Below are the code and all the weights of a small trained network. Each question names an input and a target symbol and asks about switching units off, where a switched-off unit gives its printed mean instead of its output.

import numpy as np


def w(rows, s, z=0):
    codes = np.array(rows[::2]) - 128.0
    scale = np.full(codes.shape[1], s)
    scale[-1] = z or s
    return codes * scale


def f(y):
    return np.maximum(y, 0)


def softmax(a):
    e = np.exp(a - a.max(-1, keepdims=True))
    return e / e.sum(-1, keepdims=True)


def log_softmax(a):
    a = a - a.max(-1, keepdims=True)
    return a - np.log(np.exp(a).sum(-1, keepdims=True))


def net(x, mask):
    ids = ['ΓΔΞΣαβεζθλμτφω'.index(c) for c in x.split()]
    T = len(ids)
    res = E[ids] + P[:T]
    u = 0
    for l in range(2):
        q, k, v = (res @ M[l].T for M in (Q, K, V))
        z = softmax(np.where(np.tri(T) > 0, q @ k.T / 3**0.5, -1e9)) @ v
        res = res + np.where(mask[u], z, O[l][:, -1]) @ O[l][:, :-1]
        u += 1
        y = f(res @ A[l][:, :-1].T + A[l][:, -1])
        res = res + np.where(mask[u : u + 8], y, B[l][:, -1]) @ B[l][:, :-1]
        u += 8
    return log_softmax(res[-1] @ U[:, :-1].T + U[:, -1])


Q, K, V, O, A, B = {}, {}, {}, {}, {}, {}
E = w([
[137,63,92,30,147,79,125],'Γ',
[207,188,58,91,57,95,129],'Δ',
[128,110,132,119,140,98,119],'Ξ',
[145,146,121,160,121,91,183],'Σ',
[167,119,69,155,25,112,124],'α',
[161,251,134,137,190,146,140],'β',
[157,107,79,22,172,143,94],'ε',
[125,37,88,130,107,132,198],'ζ',
[162,141,96,80,116,54,80],'θ',
[147,196,143,193,96,119,124],'λ',
[140,112,136,152,135,148,75],'μ',
[106,164,176,111,201,125,169],'τ',
[132,135,113,70,205,196,148],'φ',
[117,102,133,62,207,126,152],'ω',
],0.012)
P = w([
[175,96,204,140,136,129,81],'0',
[183,176,75,146,134,52,184],'1',
[66,141,171,103,121,135,137],'2',
[174,145,180,84,143,77,183],'3',
[152,167,11,186,133,191,48],'4',
[32,164,121,120,142,111,143],'5',
[178,155,151,85,162,56,221],'6',
[157,158,83,108,153,164,132],'7',
[3,181,117,105,124,118,158],'8',
[200,143,136,94,143,68,205],'9',
],0.014)
Q[0] = w([
[2,175,112,58,116,116,145],'0.h1',
[175,111,26,172,203,142,83],'0.h1',
[243,105,206,70,152,109,200],'0.h1',
],0.0086)
K[0] = w([
[2,169,72,80,64,118,112],'0.h1',
[208,116,58,203,173,68,137],'0.h1',
[234,81,204,132,90,179,55],'0.h1',
],0.0098)
V[0] = w([
[90,110,121,142,212,93,220],'0.h1',
[81,136,109,40,164,124,84],'0.h1',
[145,159,45,133,54,153,1],'0.h1',
],0.0077)
O[0] = w([
[105,142,68,185,209,38,171,128],'0.h1',
[132,147,79,69,164,126,56,252],'0.h1',
[45,230,129,2,4,146,131,11],'0.h1',
],0.0073,0.0011)
A[0] = w([
[21,30,189,89,193,169,90,111],'0.n1',
[166,211,157,68,254,220,132,177],'0.n2',
[192,184,153,148,110,1,156,146],'0.n3',
[19,113,202,183,150,171,48,116],'0.n4',
[158,163,93,123,170,173,76,123],'0.n5',
[168,64,65,141,151,73,220,254],'0.n6',
[50,91,126,196,125,143,24,124],'0.n7',
[124,101,193,71,143,19,103,142],'0.n8',
],0.0068,0.0037)
B[0] = w([
[155,58,45,156,209,163,120,158],'0.n1',
[160,114,75,228,41,102,151,225],'0.n2',
[107,110,137,122,130,48,185,224],'0.n3',
[217,237,190,77,225,255,233,143],'0.n4',
[96,119,99,185,113,149,82,162],'0.n5',
[87,163,186,180,160,81,70,254],'0.n6',
[109,189,108,59,167,148,216,146],'0.n7',
[168,65,114,79,158,90,40,199],'0.n8',
],0.0083,0.0079)
Q[1] = w([
[9,167,44,106,254,181,86],'1.h1',
[247,81,144,129,161,132,210],'1.h1',
[17,218,107,145,155,165,130],'1.h1',
],0.0083)
K[1] = w([
[78,139,45,89,183,108,193],'1.h1',
[247,93,181,140,191,199,155],'1.h1',
[26,186,97,122,135,85,254],'1.h1',
],0.0088)
V[1] = w([
[168,186,37,255,130,246,187],'1.h1',
[69,36,34,187,60,132,60],'1.h1',
[60,205,200,238,24,97,212],'1.h1',
],0.0072)
O[1] = w([
[240,94,147,134,150,146,188,45],'1.h1',
[131,4,103,217,25,71,157,123],'1.h1',
[144,139,224,117,87,91,155,2],'1.h1',
],0.013,0.0057)
A[1] = w([
[159,73,42,225,140,113,126,1],'1.n1',
[75,3,200,97,190,206,103,130],'1.n2',
[57,126,110,55,207,114,124,49],'1.n3',
[160,105,192,96,95,16,91,180],'1.n4',
[125,49,129,142,14,48,122,108],'1.n5',
[76,187,76,72,130,140,14,201],'1.n6',
[206,188,203,101,209,108,199,147],'1.n7',
[25,181,176,87,105,99,123,88],'1.n8',
],0.0073,0.0039)
B[1] = w([
[111,98,143,2,150,95,152,212],'1.n1',
[62,168,207,160,184,107,192,141],'1.n2',
[139,214,148,162,112,209,130,191],'1.n3',
[82,164,170,193,121,158,156,177],'1.n4',
[98,79,146,148,114,218,165,183],'1.n5',
[186,142,97,167,106,117,209,250],'1.n6',
[169,53,112,140,79,193,44,210],'1.n7',
[137,122,182,91,59,44,38,191],'1.n8',
],0.0083,0.019)
U = w([
[85,130,65,150,150,141,142,47],'Γ',
[130,188,167,1,106,95,173,208],'Δ',
[129,204,120,156,177,124,190,183],'Ξ',
[96,132,167,139,146,75,55,85],'Σ',
[65,137,170,105,73,197,176,140],'α',
[154,96,136,192,85,154,127,2],'β',
[90,82,115,89,89,170,113,75],'ε',
[76,118,151,218,161,104,179,216],'ζ',
[89,141,78,172,72,149,67,118],'θ',
[125,122,150,68,101,145,71,142],'λ',
[150,152,107,84,108,186,141,105],'μ',
[161,108,94,194,182,80,38,156],'τ',
[175,112,143,95,120,98,185,127],'φ',
[126,132,125,71,175,41,97,166],'ω',
],0.0082,0.0038)

Each question gives the input, a string of symbols that net reads in full, and the target symbol t.
The units are the heads (3 rows each of Q, K, V and O) and the neurons (one row each of A and B). Each row of codes is followed by its name. A weight is (code - 128) times the scale printed after its matrix; where a second scale follows, it is the last column's (O, A, B and U).
mask holds one flag per unit, layer by layer, with each layer's heads first. A switched-off unit (its flag False) gives its mean, the last column of its rows in O or B, instead of its output. The means were averaged over made-up inputs and are rounded, as every weight is.
A unit's drop is (log p(t) with every unit on - log p(t) with that unit switched off) / (log p(t) with every unit on - log p(t) with every unit switched off).
The circuit of an input: a set's keep is (log p(t) with only the set's units on - log p(t) with every unit switched off) / (log p(t) with every unit on - log p(t) with every unit switched off). Starting from the 12 units with the biggest drops (on a tie, the unit counted first), units are removed one at a time, each time the one whose removal leaves the highest keep (on an exact tie, the one counted first), for as long as the keep stays at least 0.8.
circuit, biggest first: the units of the circuit, biggest drop first
unit that matters most: the unit with the biggest drop
top k neurons: the k neurons with the biggest drops, biggest first
k most important neurons of layer l: the k neurons of layer l with the biggest drops, biggest first
input ζ φ ω θ Ξ, target φ: unit that matters most : 1.h1
input θ β τ Ξ φ, target β: circuit, biggest first : 1.h1, 0.n2, 0.n8, 1.n7
input θ θ μ θ θ θ θ φ τ λ, target θ: circuit, biggest first : 1.h1, 0.n8
input θ ζ θ θ Σ ε θ Δ β α, target θ: circuit, biggest first : 1.h1, 0.n8
input φ θ φ ζ, target φ: top 3 neurons : 0.n2, 1.n1, 0.n1
input α θ θ θ φ θ α θ θ Γ, target α: circuit, biggest first : 0.h1, 1.h1, 1.n5
input β ζ θ φ θ Ξ μ, target β: circuit, biggest first : 1.h1, 1.n7, 0.n2, 1.n1
input Δ Ξ λ α τ θ τ, target Δ: circuit, biggest first : 0.h1, 1.h1
input τ ω τ λ ζ, target ω: top 4 neurons : 1.n1, 0.n3, 0.n7, 1.n6
input τ ω μ λ θ, target ω: top 4 neurons : 1.n1, 0.n2, 0.n7, 1.n6
input α θ ε, target ε: top 3 neurons : 0.n6, 0.n1, 0.n2
input θ Γ Ξ α α β, target β: top 3 neurons : 1.n7, 0.n2, 0.n8
input α α β ε θ, target α: circuit, biggest first : 1.h1, 0.h1, 1.n5
input β θ θ θ, target β: 2 most important neurons of layer 1 : 1.n7, 1.n4
input θ τ β τ μ ω, target ω: 2 most important neurons of layer 0 : 0.n2, 0.n1
input ζ τ ζ θ, target ζ: most important neuron of layer 0 : 0.n3
input τ θ α θ θ Ξ Γ, target τ: 2 most important neurons of layer 1 : 1.n7, 1.n1
input ω τ Ξ ζ ε λ Σ, target ω: top 2 neurons : 1.n1, 0.n1
input Ξ τ φ ε, target Ξ: top 2 neurons : 0.n4, 1.n7
input Ξ θ Ξ λ Ξ ζ τ, target Ξ: top 3 neurons : 0.n4, 0.n2, 0.n8
input Ξ ζ ζ Ξ, target Ξ: 2 most important neurons of layer 0 : 0.n4, 0.n2
